Below are the code and all the weights of a small trained network. Each question names an input and a class and asks about switching units off, where a switched-off unit gives its printed mean instead of its output.

import numpy as np


def w(rows, s, z=0):
    codes = np.array(rows[::2]) - 128.0
    scale = np.full(codes.shape[1], s)
    scale[-1] = z or s
    return codes * scale


def f(y):
    return np.maximum(y, 0)


def log_softmax(a):
    a = a - a.max(-1, keepdims=True)
    return a - np.log(np.exp(a).sum(-1, keepdims=True))


def net(x, mask):
    res = np.array(x, float).reshape(1, 4) / 4 @ E
    y = f(res @ A[0][:, :-1].T + A[0][:, -1])
    res = res + np.where(mask, y, B[0][:, -1]) @ B[0][:, :-1]
    return log_softmax(res[-1] @ U[:, :-1].T + U[:, -1])


A, B = {}, {}
E = w([
[228,47,154,154,26,203,147,149,113,89,108,211],'x0',
[87,220,138,28,94,57,101,181,95,73,96,82],'x1',
[144,125,176,188,77,27,99,255,129,113,147,9],'x2',
[129,111,118,119,94,83,57,142,241,217,195,206],'x3',
],0.0099)
A[0] = w([
[205,104,184,163,73,153,168,155,49,50,29,84,117],'N0',
[198,59,197,146,115,78,160,181,96,119,147,104,96],'N1',
[156,64,96,212,160,142,162,142,162,230,192,148,150],'N2',
[137,141,89,150,164,221,138,62,104,117,66,181,186],'N3',
[133,88,55,44,110,209,195,89,116,71,54,174,107],'N4',
[82,171,165,152,109,74,124,173,127,108,162,88,252],'N5',
[146,118,137,173,134,93,131,84,207,164,186,253,139],'N6',
[189,71,212,179,120,137,84,225,130,154,129,77,141],'N7',
[147,173,71,102,178,214,163,61,56,80,69,176,170],'N8',
[87,125,212,152,188,46,136,194,124,124,112,51,147],'N9',
[185,81,196,86,27,115,100,192,130,83,38,149,176],'N10',
[107,165,152,85,72,166,145,144,182,93,92,145,151],'N11',
[178,148,216,188,126,140,118,201,166,126,141,120,97],'N12',
[25,157,74,75,211,108,126,133,183,225,124,43,185],'N13',
[133,122,120,79,167,138,126,83,145,200,148,242,221],'N14',
[139,107,132,5,105,61,76,127,126,99,65,191,103],'N15',
[11,149,126,72,96,2,96,177,133,134,175,127,126],'N16',
],0.0079,0.0033)
B[0] = w([
[155,226,188,118,65,170,152,149,67,26,98,254,250],'N0',
[80,165,148,136,136,119,126,134,99,52,120,157,204],'N1',
[147,54,63,155,137,93,108,129,125,181,148,97,216],'N2',
[122,68,157,84,68,153,174,78,111,137,88,133,214],'N3',
[87,75,134,89,128,147,113,81,185,108,144,157,217],'N4',
[102,111,80,137,157,44,72,118,164,117,157,79,227],'N5',
[186,33,133,97,81,118,161,109,121,199,114,148,224],'N6',
[78,165,109,132,160,132,133,128,71,61,111,155,227],'N7',
[86,78,122,81,103,112,166,94,114,111,92,153,231],'N8',
[110,143,53,142,121,66,150,99,149,117,146,98,238],'N9',
[122,137,131,168,184,125,119,141,84,140,167,152,234],'N10',
[146,185,83,148,133,98,133,144,141,90,167,118,165],'N11',
[64,145,177,79,149,81,122,134,81,77,171,101,191],'N12',
[103,157,160,135,169,144,81,150,156,175,87,102,241],'N13',
[163,119,169,103,62,174,185,127,118,125,134,208,224],'N14',
[94,122,96,103,137,153,134,91,219,100,188,99,182],'N15',
[151,123,80,108,116,142,80,121,199,226,150,85,241],'N16',
],0.0089,0.014)
U = w([
[97,91,146,154,203,104,51,134,71,172,139,96,103],'0',
[112,122,195,75,109,168,173,97,102,81,62,186,165],'1',
[97,145,25,124,176,90,87,131,194,129,180,40,137],'2',
[103,222,173,93,147,145,95,133,131,183,50,134,88],'3',
[230,95,130,185,154,91,89,144,157,179,105,69,5],'4',
[254,89,110,116,83,119,138,121,151,211,153,155,127],'5',
[183,194,151,166,119,103,114,179,64,67,157,172,174],'6',
[100,136,76,122,147,67,186,93,76,92,58,83,151],'7',
],0.0095,0.0028)

Each question gives the input, the list of numbers given to net, and the class t.
The units are the neurons (one row each of A and B). Each row of codes is followed by its name. A weight is (code - 128) times the scale printed after its matrix; where a second scale follows, it is the last column's (A, B and U).
mask holds one flag per neuron, in row order. A switched-off neuron (its flag False) gives its mean, the last column of its row in B, instead of its output. The means were averaged over made-up inputs and are rounded, as every weight is.
A unit's drop is (log p(t) with every unit on - log p(t) with that unit switched off) / (log p(t) with every unit on - log p(t) with every unit switched off).
The circuit of an input: a set's keep is (log p(t) with only the set's units on - log p(t) with every unit switched off) / (log p(t) with every unit on - log p(t) with every unit switched off). Starting from the 12 units with the biggest drops (on a tie, the unit counted first), units are removed one at a time, each time the one whose removal leaves the highest keep (on an exact tie, the one counted first), for as long as the keep stays at least 0.8.
units of the circuit, in order: the units of the circuit, biggest drop first
most important unit: the unit with the biggest drop
k most important neurons: the k neurons with the biggest drops, biggest first
drop when u is switched off: that unit's drop, to one decimal
input [-2,-1,-8,6], class 5: units of the circuit, in order	[N6]
input [-1,2,-6,5], class 5: 3 most important neurons	[N0 N6 N7]
input [3,4,-1,1], class 6: units of the circuit, in order	[N3 N8]
input [-6,0,-6,3], class 5: units of the circuit, in order	[N0 N7 N14]
input [-5,-5,-8,3], class 5: 2 most important neurons	[N6 N2]
input [-5,2,-3,0], class 3: 4 most important neurons	[N2 N13 N9 N5]
input [2,0,6,3], class 2: 3 most important neurons	[N0 N14 N5]
input [-8,-3,-4,-7], class 1: 2 most important neurons	[N5 N3]
input [5,0,-6,5], class 5: 2 most important neurons	[N6 N0]
input [-3,-3,2,-8], class 1: 2 most important neurons	[N0 N2]
input [1,1,-4,4], class 5: 2 most important neurons	[N0 N7]
input [6,-6,-5,2], class 5: 2 most important neurons	[N2 N6]
input [-8,4,-8,-1], class 3: 2 most important neurons	[N13 N0]
input [-4,5,-6,2], class 3: most important unit	N13
input [-6,-8,4,-5], class 2: 2 most important neurons	[N0 N9]
input [-3,2,-2,0], class 2: drop when N0 is switched off	1.8
input [-1,1,0,-7], class 1: drop when N0 is switched off	0.3
input [-5,-8,-1,-3], class 5: drop when N0 is switched off	0.3
input [2,5,7,-4], class 6: drop when N0 is switched off	1.7
input [-3,5,-7,5], class 5: most important unit	N0
